Below are the code and all the weights of a small trained network. Each question names an input and a class and asks about switching units off, where a switched-off unit gives its printed mean instead of its output.

import numpy as np


def w(rows, s, z=0):
    codes = np.array(rows[::2]) - 128.0
    scale = np.full(codes.shape[1], s)
    scale[-1] = z or s
    return codes * scale


def norm(h):
    return h / np.sqrt((h * h).mean(-1, keepdims=True) + 1e-5)


def f(y):
    return np.maximum(y, 0)


def log_softmax(a):
    a = a - a.max(-1, keepdims=True)
    return a - np.log(np.exp(a).sum(-1, keepdims=True))


def net(x, mask):
    res = np.array(x, float).reshape(1, 8) / 4 @ E
    u = 0
    for l in range(3):
        y = f(norm(res) @ A[l][:, :-1].T + A[l][:, -1])
        res = res + np.where(mask[u : u + 7], y, B[l][:, -1]) @ B[l][:, :-1]
        u += 7
    return log_softmax(norm(res)[-1] @ U[:, :-1].T + U[:, -1])


A, B = {}, {}
E = w([
[254,115,142,119,155,172,81,211],'x0',
[94,143,104,166,212,109,114,253],'x1',
[188,105,169,69,60,38,167,219],'x2',
[121,207,128,120,109,115,118,227],'x3',
[210,95,146,108,102,97,192,135],'x4',
[107,176,215,113,54,105,66,92],'x5',
[120,73,142,50,236,222,150,200],'x6',
[81,141,130,135,171,241,64,115],'x7',
],0.0087)
A[0] = w([
[113,130,37,175,115,138,149,98,50],'L0N1',
[124,251,171,129,97,104,122,66,93],'L0N2',
[205,149,76,124,88,105,141,110,112],'L0N3',
[103,169,144,118,43,118,144,155,75],'L0N4',
[99,119,140,123,38,73,106,45,53],'L0N5',
[147,178,96,155,67,183,98,200,111],'L0N6',
[138,101,130,73,99,202,153,124,1],'L0N7',
],0.017,0.0052)
B[0] = w([
[120,112,109,213,202,122,131,83,182],'L0N1',
[75,149,108,80,50,180,86,103,222],'L0N2',
[180,166,158,193,199,46,159,96,203],'L0N3',
[125,119,144,87,67,38,195,109,190],'L0N4',
[66,10,102,90,52,75,86,88,247],'L0N5',
[168,142,86,137,98,97,25,152,193],'L0N6',
[93,139,238,104,107,228,178,140,159],'L0N7',
],0.013,0.011)
A[1] = w([
[169,192,122,103,150,119,173,235,68],'L1N1',
[166,54,112,88,116,235,131,101,29],'L1N2',
[98,114,177,96,159,168,129,121,253],'L1N3',
[129,183,139,146,75,110,152,82,81],'L1N4',
[3,192,112,162,172,169,101,149,156],'L1N5',
[166,159,143,128,125,174,76,79,162],'L1N6',
[134,103,130,93,143,33,148,224,76],'L1N7',
],0.019,0.0019)
B[1] = w([
[96,74,181,125,98,185,56,143,223],'L1N1',
[107,89,238,111,112,157,171,99,218],'L1N2',
[149,181,199,192,136,66,161,130,209],'L1N3',
[145,97,125,73,186,64,105,139,203],'L1N4',
[137,137,3,107,150,164,159,138,249],'L1N5',
[171,129,133,155,129,137,92,160,191],'L1N6',
[139,118,145,135,140,219,178,191,255],'L1N7',
],0.022,0.0097)
A[2] = w([
[42,144,169,123,97,48,40,48,77],'L2N1',
[136,183,82,123,224,168,203,15,159],'L2N2',
[54,203,126,140,173,203,172,200,6],'L2N3',
[85,170,43,79,158,201,73,119,60],'L2N4',
[101,217,84,52,86,74,199,240,196],'L2N5',
[64,179,92,139,28,77,147,44,14],'L2N6',
[150,135,128,7,100,154,55,163,70],'L2N7',
],0.015,0.0025)
B[2] = w([
[69,50,162,145,145,190,28,30,255],'L2N1',
[31,210,121,228,116,109,117,78,224],'L2N2',
[192,108,2,157,114,80,100,164,229],'L2N3',
[111,118,239,138,93,140,246,178,216],'L2N4',
[89,228,248,139,99,186,68,50,201],'L2N5',
[56,44,81,42,154,150,56,126,224],'L2N6',
[190,195,39,111,105,101,135,153,215],'L2N7',
],0.015,0.0094)
U = w([
[90,165,38,234,215,152,201,107,144],'0',
[52,61,89,74,118,104,51,46,169],'1',
[152,101,248,129,162,140,199,132,165],'2',
[196,175,71,148,179,37,62,105,101],'3',
[117,230,129,48,75,112,110,139,123],'4',
[194,126,92,136,141,216,120,251,151],'5',
[167,80,92,66,187,45,212,111,66],'6',
[117,173,98,59,233,95,142,139,2],'7',
],0.015,0.0091)

Each question gives the input, the list of numbers given to net, and the class t.
The units are the neurons (one row each of A and B). Each row of codes is followed by its name. A weight is (code - 128) times the scale printed after its matrix; where a second scale follows, it is the last column's (A, B and U).
mask holds one flag per neuron, layer by layer. A switched-off neuron (its flag False) gives its mean, the last column of its row in B, instead of its output. The means were averaged over made-up inputs and are rounded, as every weight is.
A unit's drop is (log p(t) with every unit on - log p(t) with that unit switched off) / (log p(t) with every unit on - log p(t) with every unit switched off).
The circuit of an input: a set's keep is (log p(t) with only the set's units on - log p(t) with every unit switched off) / (log p(t) with every unit on - log p(t) with every unit switched off). Starting from the 12 units with the biggest drops (on a tie, the unit counted first), units are removed one at a time, each time the one whose removal leaves the highest keep (on an exact tie, the one counted first), for as long as the keep stays at least 0.8.
units of the circuit, in order: the units of the circuit, biggest drop first
k most important neurons: the k neurons with the biggest drops, biggest first
top k neurons in layer l: the k neurons of layer l with the biggest drops, biggest first
drop of u: that unit's drop, to one decimal
input [2,0,-5,4,-3,-6,-8,-5], class 0: units of the circuit, in order => L0N1
input [7,5,-6,0,-4,-5,-3,-2], class 0: 2 most important neurons => L0N1, L1N1
input [7,6,-3,8,-7,4,-8,7], class 5: units of the circuit, in order => L2N4, L1N5
input [3,4,6,-6,0,5,8,-5], class 5: 2 most important neurons => L1N7, L0N2
input [-1,-5,8,-5,-8,-7,-1,4], class 2: 2 most important neurons => L0N7, L1N2
input [2,4,2,4,-3,8,-1,-4], class 4: 3 most important neurons => L1N7, L2N7, L0N5
input [-7,-6,-7,6,-5,-3,-5,8], class 0: top 3 neurons in layer 0 => L0N1, L0N4, L0N6
input [1,3,6,2,4,1,8,6], class 2: top 3 neurons in layer 1 => L1N2, L1N3, L1N5
input [5,1,-7,-2,-6,8,2,-7], class 5: 4 most important neurons => L1N6, L1N5, L0N5, L2N7
input [4,-8,3,5,4,6,4,7], class 2: 2 most important neurons => L0N7, L1N2
input [-2,-3,4,-4,4,-5,-4,-3], class 6: 2 most important neurons => L0N2, L0N3
input [-1,-2,-7,-4,5,1,-1,6], class 0: 4 most important neurons => L1N5, L0N1, L2N2, L1N1
input [3,-8,8,8,6,6,1,2], class 4: top 2 neurons in layer 2 => L2N5, L2N7
input [-2,6,6,-4,8,-3,-1,-7], class 5: units of the circuit, in order => L1N7
input [-3,-2,1,4,-8,6,1,8], class 4: 2 most important neurons => L1N5, L2N4
input [8,-8,-6,-3,1,3,-4,7], class 2: top 2 neurons in layer 1 => L1N2, L1N6
input [-1,6,4,7,-8,-1,-8,1], class 4: 2 most important neurons => L0N5, L2N5
input [8,8,-8,-3,-4,4,-1,-5], class 5: top 2 neurons in layer 0 => L0N1, L0N6
input [2,2,0,-6,-5,-6,0,-4], class 0: drop of L0N5 => 0.1
input [6,8,3,-4,-2,6,1,7], class 5: drop of L1N3 => 0.0
input [5,0,-6,-6,3,1,6,6], class 2: units of the circuit, in order => L1N2
input [4,0,0,-5,1,-4,-5,-2], class 0: drop of L2N2 => 0.1
input [3,6,-5,-7,0,6,-1,3], class 0: drop of L1N5 => 0.4
